Here is a tiny trained network, its code and every weight. The questions are about switching its units off for an input and a target symbol, where a switched-off unit gives its printed mean instead of its output.

import numpy as np


def w(rows, s, z=0):
    codes = np.array(rows[::2]) - 128.0
    scale = np.full(codes.shape[1], s)
    scale[-1] = z or s
    return codes * scale


def f(y):
    return np.maximum(y, 0)


def softmax(a):
    e = np.exp(a - a.max(-1, keepdims=True))
    return e / e.sum(-1, keepdims=True)


def log_softmax(a):
    a = a - a.max(-1, keepdims=True)
    return a - np.log(np.exp(a).sum(-1, keepdims=True))


def net(x, mask):
    ids = ['ΠΦΨΩαβηθτ'.index(c) for c in x.split()]
    T = len(ids)
    res = E[ids] + P[:T]
    u = 0
    for l in range(2):
        r = res
        for j in range(2):
            rows = slice(2 * j, 2 * j + 2)
            q, k, v = (r @ M[l][rows].T for M in (Q, K, V))
            z = softmax(np.where(np.tri(T) > 0, q @ k.T / 2**0.5, -1e9)) @ v
            o = O[l][rows]
            res = res + np.where(mask[u + j], z, o[:, -1]) @ o[:, :-1]
        u += 2
        y = f(res @ A[l][:, :-1].T + A[l][:, -1])
        res = res + np.where(mask[u : u + 4], y, B[l][:, -1]) @ B[l][:, :-1]
        u += 4
    return log_softmax(res[-1] @ U[:, :-1].T + U[:, -1])


Q, K, V, O, A, B = {}, {}, {}, {}, {}, {}
E = w([
[203,181,116,74,146,80,157,111,134],'Π',
[161,41,160,151,102,169,67,65,46],'Φ',
[114,144,120,143,110,130,3,159,178],'Ψ',
[119,131,81,107,149,96,149,157,83],'Ω',
[53,167,105,128,120,225,156,156,187],'α',
[63,152,190,73,120,112,84,139,97],'β',
[153,51,163,127,178,146,74,142,145],'η',
[97,127,182,142,177,212,176,76,124],'θ',
[100,105,73,198,218,112,81,103,113],'τ',
],0.0075)
P = w([
[199,159,176,200,113,124,160,215,72],'0',
[180,134,160,181,136,118,160,190,102],'1',
[160,138,152,159,149,123,136,161,95],'2',
[137,131,145,144,153,127,121,134,101],'3',
[123,130,133,127,158,124,109,115,111],'4',
[109,118,126,114,159,132,97,90,129],'5',
[91,116,108,94,161,129,87,70,135],'6',
[83,110,99,79,160,143,78,49,138],'7',
[70,98,86,63,164,145,65,28,154],'8',
[69,92,70,47,166,159,63,9,168],'9',
[58,90,56,37,166,165,50,3,168],'10',
],0.0043)
Q[0] = w([
[125,136,110,134,76,87,151,113,137],'L0H1',
[114,134,123,106,131,122,135,110,110],'L0H1',
[121,57,110,254,139,170,106,135,166],'L0H2',
[153,191,74,103,197,40,135,125,66],'L0H2',
],0.054)
K[0] = w([
[172,181,123,155,125,113,149,146,96],'L0H1',
[160,144,131,118,143,131,114,142,153],'L0H1',
[95,69,71,253,167,158,118,123,133],'L0H2',
[223,132,52,154,145,55,211,151,97],'L0H2',
],0.044)
V[0] = w([
[117,180,76,205,106,87,114,10,71],'L0H1',
[168,140,36,55,142,110,118,34,124],'L0H1',
[171,145,173,193,104,171,148,188,104],'L0H2',
[202,140,166,151,146,114,133,140,144],'L0H2',
],0.013)
O[0] = w([
[132,247,86,223,51,139,96,1,32,225],'L0H1',
[214,174,24,12,166,222,85,84,76,3],'L0H1',
[29,85,87,122,63,124,147,55,181,5],'L0H2',
[89,80,161,129,137,29,124,101,193,122],'L0H2',
],0.005,0.0005)
A[0] = w([
[174,164,202,143,86,147,135,211,75,5],'L0N1',
[250,173,173,191,92,138,176,199,129,57],'L0N2',
[112,165,109,141,72,125,95,179,158,109],'L0N3',
[194,132,113,165,93,142,186,245,53,37],'L0N4',
],0.021,0.0029)
B[0] = w([
[67,152,174,78,196,126,94,109,37,175],'L0N1',
[86,127,134,25,35,84,132,208,124,169],'L0N2',
[94,170,105,130,96,146,94,150,156,250],'L0N3',
[96,94,7,84,134,89,130,57,166,168],'L0N4',
],0.015,0.0013)
Q[1] = w([
[36,62,122,170,205,214,54,148,86],'L1H1',
[184,162,167,81,73,130,160,137,153],'L1H1',
[133,110,210,140,121,253,208,88,126],'L1H2',
[221,17,150,148,143,55,55,88,66],'L1H2',
],0.032)
K[1] = w([
[192,173,159,119,165,71,177,93,164],'L1H1',
[103,78,122,176,115,131,110,137,149],'L1H1',
[100,82,159,178,157,202,251,58,121],'L1H2',
[204,17,182,131,80,90,79,93,63],'L1H2',
],0.031)
V[1] = w([
[91,112,140,161,215,205,99,1,214],'L1H1',
[158,194,206,35,84,138,179,37,191],'L1H1',
[44,126,127,213,151,15,185,170,119],'L1H2',
[128,192,180,153,82,97,103,118,199],'L1H2',
],0.0098)
O[1] = w([
[173,133,188,199,125,176,128,89,255,46],'L1H1',
[126,202,218,48,137,55,160,110,175,157],'L1H1',
[193,155,103,86,195,166,120,76,112,254],'L1H2',
[122,170,113,97,133,157,62,189,134,219],'L1H2',
],0.0059,0.0032)
A[1] = w([
[126,53,157,235,78,16,141,148,137,27],'L1N1',
[246,173,145,204,148,95,172,225,74,222],'L1N2',
[64,90,186,232,97,79,246,128,96,126],'L1N3',
[56,132,141,202,86,130,249,176,174,7],'L1N4',
],0.018,0.0019)
B[1] = w([
[190,28,132,58,103,221,110,137,81,227],'L1N1',
[243,183,151,208,72,68,205,166,70,204],'L1N2',
[139,216,183,104,77,57,115,45,221,253],'L1N3',
[35,106,106,129,175,201,248,120,115,214],'L1N4',
],0.014,0.0028)
U = w([
[123,172,176,66,44,36,195,228,136,253],'Π',
[153,124,125,111,66,169,112,77,139,13],'Φ',
[84,131,140,191,82,127,60,170,185,168],'Ψ',
[137,123,1,71,171,116,130,55,104,31],'Ω',
[96,117,97,147,125,189,167,148,119,23],'α',
[80,145,197,111,184,141,87,130,30,112],'β',
[154,29,157,123,192,135,132,186,181,150],'η',
[129,153,156,153,172,106,141,81,206,135],'θ',
[178,155,107,222,156,158,116,94,102,191],'τ',
],0.006,0.0027)

Each question gives the input, a string of symbols that net reads in full, and the target symbol t.
The units are the heads (2 rows each of Q, K, V and O) and the neurons (one row each of A and B). Each row of codes is followed by its name. A weight is (code - 128) times the scale printed after its matrix; where a second scale follows, it is the last column's (O, A, B and U).
mask holds one flag per unit, layer by layer, with each layer's heads first. A switched-off unit (its flag False) gives its mean, the last column of its rows in O or B, instead of its output. The means were averaged over made-up inputs and are rounded, as every weight is.
A unit's drop is (log p(t) with every unit on - log p(t) with that unit switched off) / (log p(t) with every unit on - log p(t) with every unit switched off).
The circuit of an input: a set's keep is (log p(t) with only the set's units on - log p(t) with every unit switched off) / (log p(t) with every unit on - log p(t) with every unit switched off). Starting from all 12 units, units are removed one at a time, each time the one whose removal leaves the highest keep (on an exact tie, the one counted first), for as long as the keep stays at least 0.8.
units of the circuit, in order: the units of the circuit, biggest drop first
top k neurons: the k neurons with the biggest drops, biggest first
heads that matter: for each layer, one digit per head in row order, 1 if its drop is at least 0.15 and else 0, layers parted by /
input η Φ Φ θ τ τ Ω, target Ω: heads that matter : 01 / 00
input Ω Φ τ τ, target τ: heads that matter : 11 / 10
input τ Π θ, target Π: heads that matter : 00 / 10
input Ψ η θ Ω η α η Π Φ, target Π: top neuron : L0N2
input η θ τ θ Φ Π τ θ, target Ω: heads that matter : 11 / 11
input Φ Ω θ Φ τ Φ β, target β: units of the circuit, in order : L0H2, L0N1
input Φ τ Ω, target Ω: heads that matter : 00 / 00
input τ τ τ τ η η τ, target η: heads that matter : 11 / 11
input η α τ Φ β θ Ψ, target Ψ: units of the circuit, in order : L0N3, L1H2, L1H1
input Ψ τ Φ Φ Ψ Φ Ψ η τ α, target α: units of the circuit, in order : L1H2, L1N4, L1H1, L0H2
input Φ τ θ τ η β Ψ Π θ, target β: units of the circuit, in order : L0H2, L1H1, L0N2
input Ω θ τ Π η, target Π: units of the circuit, in order : L1H1, L0N2
input Ψ Π Ω τ α, target Π: units of the circuit, in order : L0H2, L1H1, L0N2
input θ Φ η Π η α τ β α β τ, target β: units of the circuit, in order : L1H1, L0N2
input η Φ β, target β: units of the circuit, in order : L0N1
input Φ α Ψ τ β η τ η, target τ: heads that matter : 01 / 10
input β η Ψ η β θ θ θ Π β Ω, target Π: units of the circuit, in order : L0H2, L0N2, L1H1, L1H2
input τ τ τ, target τ: heads that matter : 10 / 11
input τ η τ, target η: heads that matter : 11 / 10
input Ω θ τ Φ Φ τ Φ, target τ: units of the circuit, in order : L0H1, L1H1, L0N2
input Ω τ θ τ τ θ τ η Ψ η Π, target Π: top 3 neurons : L1N2, L0N3, L0N4
input β τ τ Ω Φ Ω η θ Π, target Π: units of the circuit, in order : L0H2, L0N2
input α τ τ α η η α α β τ Ψ, target Ψ: heads that matter : 01 / 11
input τ α Π η τ Φ τ θ Ψ θ, target β: heads that matter : 11 / 10
input α Ψ Φ θ, target θ: heads that matter : 00 / 10
input Φ η α Ω Φ Π β τ θ τ α, target β: units of the circuit, in order : L0H2, L1H1, L0N2
input η θ θ η Φ τ Φ τ, target Φ: heads that matter : 01 / 11
input Ψ Π θ τ α τ, target β: heads that matter : 00 / 10
